Here is a tiny trained network, its code and every weight. The questions are about switching its units off for an input and a class, where a switched-off unit gives its printed mean instead of its output.

import numpy as np


def w(rows, s, z=0):
    codes = np.array(rows[::2]) - 128.0
    scale = np.full(codes.shape[1], s)
    scale[-1] = z or s
    return codes * scale


def f(y):
    return y / 2 * (1 + np.tanh(0.7978845608 * (y + 0.044715 * y**3)))


def log_softmax(a):
    a = a - a.max(-1, keepdims=True)
    return a - np.log(np.exp(a).sum(-1, keepdims=True))


def net(x, mask):
    res = np.array(x, float).reshape(1, 2) / 4 @ E
    y = f(res @ A[0][:, :-1].T + A[0][:, -1])
    res = res + np.where(mask, y, B[0][:, -1]) @ B[0][:, :-1]
    return log_softmax(res[-1] @ U[:, :-1].T + U[:, -1])


A, B = {}, {}
E = w([
[159,53,221,47,206,182],'x0',
[36,211,208,130,204,5],'x1',
],0.013)
A[0] = w([
[156,19,214,123,144,200,179],'N1',
[102,121,173,120,147,69,205],'N2',
[188,92,69,134,77,109,149],'N3',
[99,164,247,146,175,103,177],'N4',
[105,114,180,167,156,115,190],'N5',
[98,44,102,143,104,147,114],'N6',
[117,182,64,189,68,84,205],'N7',
[90,181,76,122,102,68,125],'N8',
[114,162,53,138,82,87,183],'N9',
[148,75,134,111,80,202,254],'N10',
[147,165,27,188,33,160,160],'N11',
[104,152,130,199,109,76,165],'N12',
[95,92,34,169,93,157,125],'N13',
[127,74,120,193,110,64,144],'N14',
[100,119,233,97,163,81,212],'N15',
],0.011,0.0053)
B[0] = w([
[195,212,201,111,132,148,226],'N1',
[142,131,138,63,129,94,203],'N2',
[144,138,64,168,111,143,196],'N3',
[128,183,64,96,143,55,238],'N4',
[144,119,146,92,77,67,176],'N5',
[157,148,86,170,188,176,165],'N6',
[71,64,226,172,106,90,235],'N7',
[91,209,153,120,168,210,197],'N8',
[87,74,202,154,123,130,206],'N9',
[254,24,187,92,60,124,221],'N10',
[53,84,51,117,75,126,251],'N11',
[122,174,173,107,152,178,195],'N12',
[99,112,69,115,129,142,199],'N13',
[118,132,145,136,118,145,155],'N14',
[147,141,133,84,107,10,234],'N15',
],0.021,0.018)
U = w([
[190,110,205,129,142,103,180],'0',
[112,28,76,187,103,97,129],'1',
[115,152,87,80,87,170,5],'2',
[44,134,188,149,90,154,210],'3',
[166,185,97,70,153,8,207],'4',
[175,87,82,114,69,155,134],'5',
[143,119,96,148,166,106,16],'6',
[148,169,121,171,122,151,40],'7',
],0.012,0.0031)

Each question gives the input, the list of numbers given to net, and the class t.
The units are the neurons (one row each of A and B). Each row of codes is followed by its name. A weight is (code - 128) times the scale printed after its matrix; where a second scale follows, it is the last column's (A, B and U).
mask holds one flag per neuron, in row order. A switched-off neuron (its flag False) gives its mean, the last column of its row in B, instead of its output. The means were averaged over made-up inputs and are rounded, as every weight is.
A unit's drop is (log p(t) with every unit on - log p(t) with that unit switched off) / (log p(t) with every unit on - log p(t) with every unit switched off).
The circuit of an input: a set's keep is (log p(t) with only the set's units on - log p(t) with every unit switched off) / (log p(t) with every unit on - log p(t) with every unit switched off). Starting from the 12 units with the biggest drops (on a tie, the unit counted first), units are removed one at a time, each time the one whose removal leaves the highest keep (on an exact tie, the one counted first), for as long as the keep stays at least 0.8.
units of the circuit, in order: the units of the circuit, biggest drop first
k most important neurons: the k neurons with the biggest drops, biggest first
drop of u: that unit's drop, to one decimal
input [3,-3], class 0: units of the circuit, in order	(N11)
input [-5,7], class 3: 3 most important neurons	(N7 N8 N9)
input [2,-1], class 0: 2 most important neurons	(N4 N11)
input [-1,-5], class 5: 3 most important neurons	(N10 N7 N9)
input [8,0], class 4: 2 most important neurons	(N15 N7)
input [-2,-1], class 1: 2 most important neurons	(N1 N8)
input [-2,-7], class 1: drop of N12	0.2
input [-5,6], class 3: drop of N7	0.1
input [2,-2], class 0: drop of N11	1.6
input [-3,-2], class 1: drop of N1	0.1
